Here is a tiny trained network, its code and every weight. The questions are about switching its units off for an input and a class, where a switched-off unit gives its printed mean instead of its output.

import numpy as np


def w(rows, s, z=0):
    codes = np.array(rows[::2]) - 128.0
    scale = np.full(codes.shape[1], s)
    scale[-1] = z or s
    return codes * scale


def norm(h):
    return h / np.sqrt((h * h).mean(-1, keepdims=True) + 1e-5)


def f(y):
    return y / 2 * (1 + np.tanh(0.7978845608 * (y + 0.044715 * y**3)))


def log_softmax(a):
    a = a - a.max(-1, keepdims=True)
    return a - np.log(np.exp(a).sum(-1, keepdims=True))


def net(x, mask):
    res = np.array(x, float).reshape(1, 6) / 4 @ E
    u = 0
    for l in range(4):
        y = f(norm(res) @ A[l][:, :-1].T + A[l][:, -1])
        res = res + np.where(mask[u : u + 4], y, B[l][:, -1]) @ B[l][:, :-1]
        u += 4
    return log_softmax(norm(res)[-1] @ U[:, :-1].T + U[:, -1])


A, B = {}, {}
E = w([
[128,128,122],'x0',
[140,122,148],'x1',
[66,232,105],'x2',
[188,22,153],'x3',
[12,73,254],'x4',
[118,129,120],'x5',
],0.0047)
A[0] = w([
[2,127,185,190],'0.n0',
[203,132,130,3],'0.n1',
[179,38,88,160],'0.n2',
[99,217,38,169],'0.n3',
],0.0066,0.0023)
B[0] = w([
[94,55,2,254],'0.n0',
[126,168,79,121],'0.n1',
[112,152,196,191],'0.n2',
[231,107,251,240],'0.n3',
],0.0055,0.0036)
A[1] = w([
[125,100,116,1],'1.n0',
[11,153,130,126],'1.n1',
[124,94,113,6],'1.n2',
[48,143,161,102],'1.n3',
],0.011,0.0035)
B[1] = w([
[57,130,71,99],'1.n0',
[254,156,91,253],'1.n1',
[86,126,94,105],'1.n2',
[226,116,90,182],'1.n3',
],0.008,0.0036)
A[2] = w([
[78,79,156,87],'2.n0',
[109,255,125,125],'2.n1',
[40,36,150,8],'2.n2',
[131,128,106,2],'2.n3',
],0.0063,0.0026)
B[2] = w([
[160,129,170,67],'2.n0',
[111,73,255,220],'2.n1',
[186,129,223,127],'2.n2',
[49,142,55,2],'2.n3',
],0.0047,0.00087)
A[3] = w([
[138,254,112,100],'3.n0',
[152,65,110,5],'3.n1',
[193,95,100,30],'3.n2',
[208,105,189,118],'3.n3',
],0.0097,0.0019)
B[3] = w([
[24,133,236,178],'3.n0',
[40,71,152,153],'3.n1',
[2,121,111,199],'3.n2',
[121,171,40,254],'3.n3',
],0.0072,0.0057)
U = w([
[163,202,91,76],'0',
[128,67,72,72],'1',
[90,127,252,254],'2',
],0.016,0.0048)

Each question gives the input, the list of numbers given to net, and the class t.
The units are the neurons (one row each of A and B). Each row of codes is followed by its name. A weight is (code - 128) times the scale printed after its matrix; where a second scale follows, it is the last column's (A, B and U).
mask holds one flag per neuron, layer by layer. A switched-off neuron (its flag False) gives its mean, the last column of its row in B, instead of its output. The means were averaged over made-up inputs and are rounded, as every weight is.
A unit's drop is (log p(t) with every unit on - log p(t) with that unit switched off) / (log p(t) with every unit on - log p(t) with every unit switched off).
The circuit of an input: a set's keep is (log p(t) with only the set's units on - log p(t) with every unit switched off) / (log p(t) with every unit on - log p(t) with every unit switched off). Starting from the 12 units with the biggest drops (on a tie, the unit counted first), units are removed one at a time, each time the one whose removal leaves the highest keep (on an exact tie, the one counted first), for as long as the keep stays at least 0.8.
circuit, biggest first: the units of the circuit, biggest drop first
unit that matters most: the unit with the biggest drop
top k neurons: the k neurons with the biggest drops, biggest first
drop of u: that unit's drop, to one decimal
input [3,-3,-6,3,1,8], class 2: unit that matters most : 1.n1
input [3,4,2,-1,-8,-5], class 2: top 2 neurons : 0.n0, 3.n0
input [3,-2,1,-3,-7,-7], class 2: top 3 neurons : 3.n0, 0.n0, 1.n1
input [-5,-8,2,8,7,7], class 1: circuit, biggest first : 0.n3, 3.n0, 1.n3
input [-6,-2,1,8,8,-3], class 1: top 2 neurons : 0.n3, 3.n0
input [-6,6,3,7,-2,-6], class 0: circuit, biggest first : 0.n0, 3.n3
input [3,-7,-4,0,6,-6], class 1: circuit, biggest first : 0.n3, 3.n0
input [0,-6,1,6,-1,-7], class 0: top 2 neurons : 0.n0, 0.n2
input [8,-4,1,-2,-6,8], class 2: circuit, biggest first : 3.n0, 0.n0, 1.n1
input [8,-7,8,-2,7,4], class 0: top 2 neurons : 1.n3, 1.n1
input [-8,-5,6,-6,-1,2], class 2: top 2 neurons : 3.n0, 0.n3
input [6,-7,7,-8,7,-2], class 0: top 2 neurons : 1.n1, 1.n3
input [1,-7,5,-2,6,-8], class 0: drop of 1.n1 : 0.6
input [2,7,-6,-8,5,-8], class 1: drop of 0.n0 : 0.2
input [-5,-8,2,-7,7,-8], class 0: circuit, biggest first : 1.n1
input [-4,-2,-6,-6,3,5], class 1: drop of 3.n1 : 0.0
